Small tables with named rows and columns. After each table, cells are looked up by row and column.

Lokesi
fields: Tad, Dol, Kisozun, Zuf, Fud, Tes
Kesu: [0.63, -0.51, -0.44, 0.35, 0.93, -0.06]
Vam: [-0.20, -0.28, 0.46, 0.92, -0.32, 0.56]
Sepe: [0.28, 0.87, 0.41, -0.32, -0.21, 0.78]
Sop: [0.35, 0.71, -0.31, -0.19, 0.91, 0.64]
Damupig: [0.66, 0.16, 0.28, 0.43, 0.54, -0.12]

What is the Tad of Damupig in Lokesi? 0.66
What is the Zuf of Damupig in Lokesi? 0.43
What is the Zuf of Kesu in Lokesi? 0.35
What is the Dol of Damupig in Lokesi? 0.16
What is the Tad of Kesu in Lokesi? 0.63
What is the Kisozun of Damupig in Lokesi? 0.28
What is the Tes of Vam in Lokesi? 0.56
What is the Zuf of Vam in Lokesi? 0.92
What is the Tes of Sop in Lokesi? 0.64
What is the Fud of Damupig in Lokesi? 0.54
What is the Tad of Vam in Lokesi? -0.20
What is the Tes of Kesu in Lokesi? -0.06
What is the Dol of Sepe in Lokesi? 0.87
What is the Kisozun of Vam in Lokesi? 0.46
What is the Tes of Sepe in Lokesi? 0.78
What is the Tad of Sop in Lokesi? 0.35

Malali:
cols = Vimef, Fisil, Padeka, Vometis
Mevol: [66, 54, 60, 42]
Kodo: [43, 53, 95, 66]
Dif: [60, 54, 70, 57]
Gema: [48, 57, 63, 70]
Birab: [42, 65, 37, 19]
Gelaso: [39, 63, 48, 26]
Zer: [43, 61, 50, 56]
Suguziv: [43, 61, 51, 56]
Savomoz: [37, 62, 52, 46]
Duv: [58, 50, 89, 77]
Nev: [40, 59, 67, 62]

Vimef of Mevol = 66
Padeka of Mevol = 60
Vimef of Savomoz = 37
Fisil of Dif = 54
Vimef of Gema = 48
Padeka of Nev = 67
Vometis of Birab = 19
Vimef of Zer = 43
Which row has the largest Fisil? Birab

Pono
         Pozurub  Fem  Sobu  Nifi  Kolig  Zemuru
Zase         211   30   117   160     89     124
Luzikif       65  181   117   107     64     103
Nimuse        76   94   117   107    215     124
Vep           75   94   117   107    113     124
Vufa          53  110   127    79     89     124
Fiz           75  129   117    89     89     108
Rizinor       75   94   117   107     89     124
Kazas         81   21   117   107     89     127
Rumutub      100   94    78   150     89     124
Rorib         75   94   117   108     71     124
Gebeluv       75   94    70   146     89     162

Pozurub of Vep: 75
Zemuru of Vep: 124
Zemuru of Fiz: 108
Sobu of Rizinor: 117
Zemuru of Kazas: 127
Fem of Vep: 94

Table Zul
|  | Vetat | Fum |
|---|---|---|
| Ridesi | 66 | 98 |
| Sutuzo | 193 | 26 |
| Pov | 31 | 90 |
| Fopekog | 88 | 159 |
| Beruruk | 113 | 13 |
| Tepa | 17 | 102 |
| Bomos | 137 | 124 |
| Vireden | 130 | 5 |
| Sotapir | 26 | 99 |

Vetat of Fopekog: 88
Fum of Beruruk: 13
Vetat of Vireden: 130
Vetat of Sotapir: 26
Vetat of Sutuzo: 193
Vetat of Ridesi: 66
Fum of Sotapir: 99
Vetat of Bomos: 137
Row with the largest Vetat: Sutuzo

Dez
fields: Puvu, Simut, Zeze
Gonini: [143, 92, 101]
Zugoma: [78, 220, 182]
Zivel: [132, 192, 161]
Sim: [70, 53, 93]
Dus: [116, 204, 171]
Nuvomu: [144, 92, 101]
Donozol: [112, 205, 172]
Vamupu: [48, 43, 95]
Dib: [153, 143, 124]
Nupop: [126, 76, 95]
Sefazis: [75, 55, 93]

What is the Simut of Gonini in Dez? 92
What is the Simut of Nuvomu in Dez? 92
What is the Simut of Sim in Dez? 53
What is the Puvu of Nupop in Dez? 126
What is the Zeze of Zivel in Dez? 161
What is the Puvu of Zugoma in Dez? 78
What is the Simut of Donozol in Dez? 205
What is the Puvu of Dus in Dez? 116
What is the Simut of Sefazis in Dez? 55
What is the Simut of Dus in Dez? 204
What is the Puvu of Donozol in Dez? 112
What is the Puvu of Dib in Dez? 153
What is the Puvu of Nuvomu in Dez? 144
What is the Zeze of Zugoma in Dez? 182
What is the Zeze of Nupop in Dez? 95

